Below are the code and all the weights of a small trained network. Each question names an input and a target symbol and asks about switching units off, where a switched-off unit gives its printed mean instead of its output.

import numpy as np


def w(rows, s, z=0):
    codes = np.array(rows[::2]) - 128.0
    scale = np.full(codes.shape[1], s)
    scale[-1] = z or s
    return codes * scale


def norm(h):
    return h / np.sqrt((h * h).mean(-1, keepdims=True) + 1e-5)


def f(y):
    return y / 2 * (1 + np.tanh(0.7978845608 * (y + 0.044715 * y**3)))


def softmax(a):
    e = np.exp(a - a.max(-1, keepdims=True))
    return e / e.sum(-1, keepdims=True)


def log_softmax(a):
    a = a - a.max(-1, keepdims=True)
    return a - np.log(np.exp(a).sum(-1, keepdims=True))


def net(x, mask):
    ids = ['ΠΣΦαβγδζηθξτω'.index(c) for c in x.split()]
    T = len(ids)
    res = E[ids] + P[:T]
    q, k, v = (norm(res) @ M[0].T for M in (Q, K, V))
    z = softmax(np.where(np.tri(T) > 0, q @ k.T / 4**0.5, -1e9)) @ v
    res = res + np.where(mask[0], z, O[0][:, -1]) @ O[0][:, :-1]
    y = f(norm(res) @ A[0][:, :-1].T + A[0][:, -1])
    res = res + np.where(mask[1:13], y, B[0][:, -1]) @ B[0][:, :-1]
    return log_softmax(norm(res)[-1] @ U[:, :-1].T + U[:, -1])


Q, K, V, O, A, B = {}, {}, {}, {}, {}, {}
E = w([
[255,171,103,227,168,168,55,52,61],'Π',
[91,140,163,165,95,158,117,60,90],'Σ',
[24,160,155,122,104,147,168,203,189],'Φ',
[62,177,75,101,162,38,187,103,59],'α',
[95,50,126,159,126,187,143,102,103],'β',
[186,6,129,165,103,225,136,204,190],'γ',
[97,59,184,134,74,147,150,104,92],'δ',
[60,197,176,171,175,203,100,117,168],'ζ',
[142,62,188,136,120,137,148,112,23],'η',
[132,97,146,153,139,144,130,59,35],'θ',
[148,116,38,147,22,44,155,202,100],'ξ',
[118,254,146,207,62,130,69,181,120],'τ',
[156,183,43,222,221,203,96,130,152],'ω',
],0.007)
P = w([
[149,173,139,121,54,233,198,152,96],'0',
[166,152,172,135,94,167,198,50,168],'1',
[83,146,120,110,101,210,118,152,47],'2',
[141,143,176,200,105,120,197,70,172],'3',
[66,110,117,103,121,173,60,165,56],'4',
[126,111,184,225,127,80,176,86,167],'5',
[67,82,132,117,153,116,34,173,64],'6',
[129,92,196,231,160,26,132,122,168],'7',
[83,74,149,123,171,64,3,160,98],'8',
[105,80,177,222,165,37,103,153,144],'9',
],0.0053)
Q[0] = w([
[36,65,149,218,189,88,8,236,22],'H0',
[105,109,166,222,134,88,178,121,151],'H0',
[152,137,158,209,128,87,183,110,159],'H0',
[142,159,140,133,128,131,137,168,126],'H0',
],0.014)
K[0] = w([
[134,88,167,177,175,31,89,133,182],'H0',
[118,108,109,86,155,107,10,167,108],'H0',
[104,99,109,48,144,136,40,158,102],'H0',
[113,98,135,127,127,127,127,105,103],'H0',
],0.013)
V[0] = w([
[118,183,85,191,117,204,25,18,172],'H0',
[222,228,91,100,109,123,132,154,27],'H0',
[103,226,112,151,80,113,122,193,219],'H0',
[186,59,83,184,192,209,105,253,116],'H0',
],0.0051)
O[0] = w([
[251,131,203,26,185,46,69,141,182,253],'H0',
[50,45,106,155,187,45,3,203,67,52],'H0',
[194,162,191,227,163,65,215,236,103,115],'H0',
[138,187,95,8,112,235,93,219,16,217],'H0',
],0.0046,0.0015)
A[0] = w([
[207,146,144,90,175,38,109,128,255,46],'N0',
[107,118,102,96,163,53,40,97,229,17],'N1',
[100,106,147,166,90,161,187,60,113,57],'N2',
[198,184,111,27,135,164,135,150,153,152],'N3',
[154,56,162,83,19,101,134,164,68,148],'N4',
[41,117,124,87,89,103,153,216,185,66],'N5',
[158,191,94,41,104,165,170,56,143,56],'N6',
[75,93,108,157,102,111,88,38,190,158],'N7',
[132,194,29,156,181,147,190,151,162,111],'N8',
[133,124,202,162,168,53,106,175,125,1],'N9',
[81,86,108,70,117,129,49,67,149,9],'N10',
[99,142,221,130,244,195,150,65,96,137],'N11',
],0.0078,0.0043)
B[0] = w([
[48,88,160,104,104,156,144,100,109,179],'N0',
[135,145,122,176,191,143,95,173,165,161],'N1',
[160,164,123,68,198,88,179,125,135,205],'N2',
[104,56,142,140,176,64,196,114,92,212],'N3',
[126,154,71,181,162,128,110,108,206,216],'N4',
[144,124,136,172,137,172,183,3,115,162],'N5',
[194,63,151,140,110,133,113,210,155,173],'N6',
[179,123,129,64,87,69,121,169,106,252],'N7',
[114,138,112,74,200,135,64,146,109,156],'N8',
[132,183,138,76,71,162,129,149,67,183],'N9',
[180,86,197,163,129,131,184,58,59,180],'N10',
[81,92,106,111,72,120,90,80,215,231],'N11',
],0.0078,0.0042)
U = w([
[247,125,153,191,147,143,57,60,94,99],'Π',
[186,219,69,19,86,145,126,133,179,71],'Σ',
[97,131,222,139,134,152,233,78,130,110],'Φ',
[105,109,125,64,192,28,171,170,64,42],'α',
[120,91,78,81,111,209,157,201,84,65],'β',
[189,36,135,157,107,189,145,195,166,110],'γ',
[168,225,118,157,185,157,173,110,178,238],'δ',
[60,135,175,98,72,147,68,117,217,84],'ζ',
[58,125,62,213,107,160,98,112,99,129],'η',
[106,143,57,93,60,179,110,60,60,46],'θ',
[107,97,31,198,78,24,144,150,141,134],'ξ',
[158,182,185,133,45,133,99,198,90,252],'τ',
[131,133,113,92,242,143,52,122,128,237],'ω',
],0.011,0.0035)

Each question gives the input, a string of symbols that net reads in full, and the target symbol t.
The units are the heads (4 rows each of Q, K, V and O) and the neurons (one row each of A and B). Each row of codes is followed by its name. A weight is (code - 128) times the scale printed after its matrix; where a second scale follows, it is the last column's (O, A, B and U).
mask holds one flag per unit, heads first, then neurons. A switched-off unit (its flag False) gives its mean, the last column of its rows in O or B, instead of its output. The means were averaged over made-up inputs and are rounded, as every weight is.
A unit's drop is (log p(t) with every unit on - log p(t) with that unit switched off) / (log p(t) with every unit on - log p(t) with every unit switched off).
The circuit of an input: a set's keep is (log p(t) with only the set's units on - log p(t) with every unit switched off) / (log p(t) with every unit on - log p(t) with every unit switched off). Starting from the 12 units with the biggest drops (on a tie, the unit counted first), units are removed one at a time, each time the one whose removal leaves the highest keep (on an exact tie, the one counted first), for as long as the keep stays at least 0.8.
circuit, biggest first: the units of the circuit, biggest drop first
top k neurons: the k neurons with the biggest drops, biggest first
drop of u: that unit's drop, to one decimal
input Σ Φ Σ β Σ ζ α δ Φ, target Σ: circuit, biggest first => H0, N7
input ω δ ζ η ξ, target θ: circuit, biggest first => H0
input τ ω α γ τ, target β: circuit, biggest first => H0, N3
input θ Σ θ η Σ η γ τ Π Φ, target Φ: top 2 neurons => N5, N0
input τ δ Φ, target Σ: circuit, biggest first => H0, N7, N2
input Σ Φ Φ τ ω η, target α: circuit, biggest first => H0, N3
input δ γ η, target β: top 3 neurons => N10, N3, N5
input δ Π ξ Φ Φ, target δ: circuit, biggest first => H0, N0
input β ω ζ, target α: circuit, biggest first => H0, N3
input η τ η, target τ: top 2 neurons => N9, N3
input τ θ τ τ ω η, target ω: top 2 neurons => N4, N7
input ζ τ β, target τ: circuit, biggest first => H0, N9
input ζ Π δ η α γ Φ, target Φ: top 2 neurons => N5, N3
input Φ Σ ξ γ Σ θ, target ζ: circuit, biggest first => N11
input τ Φ η ζ Π, target Φ: circuit, biggest first => H0, N0, N3
input Φ β Π, target γ: circuit, biggest first => H0, N6, N3
input δ Σ δ Π γ γ β β ξ η, target η: circuit, biggest first => H0, N7
input Φ δ δ Φ θ, target δ: circuit, biggest first => H0, N2
input γ η Σ Φ η ω δ Σ, target Σ: top 3 neurons => N2, N7, N3
input ω Σ ζ Σ, target ζ: top 2 neurons => N11, N10
input Σ ξ γ Π α β, target ξ: circuit, biggest first => H0
input δ ω β, target ω: top 2 neurons => N4, N7
input ω ξ δ Σ ω γ ζ, target β: top 2 neurons => N3, N6
input θ Σ γ δ, target γ: top 3 neurons => N6, N4, N3
input θ δ θ Φ δ ξ τ Φ, target τ: top 2 neurons => N9, N3
input τ γ η, target γ: top 3 neurons => N6, N4, N9
input τ η Π ζ ξ θ γ τ θ γ, target Π: top neuron => N10
input ζ δ γ Σ, target γ: top 2 neurons => N6, N3
input τ α α γ γ η, target γ: top 2 neurons => N6, N4
input α Φ ξ η Φ ω τ τ Σ, target τ: drop of N9 => 0.4
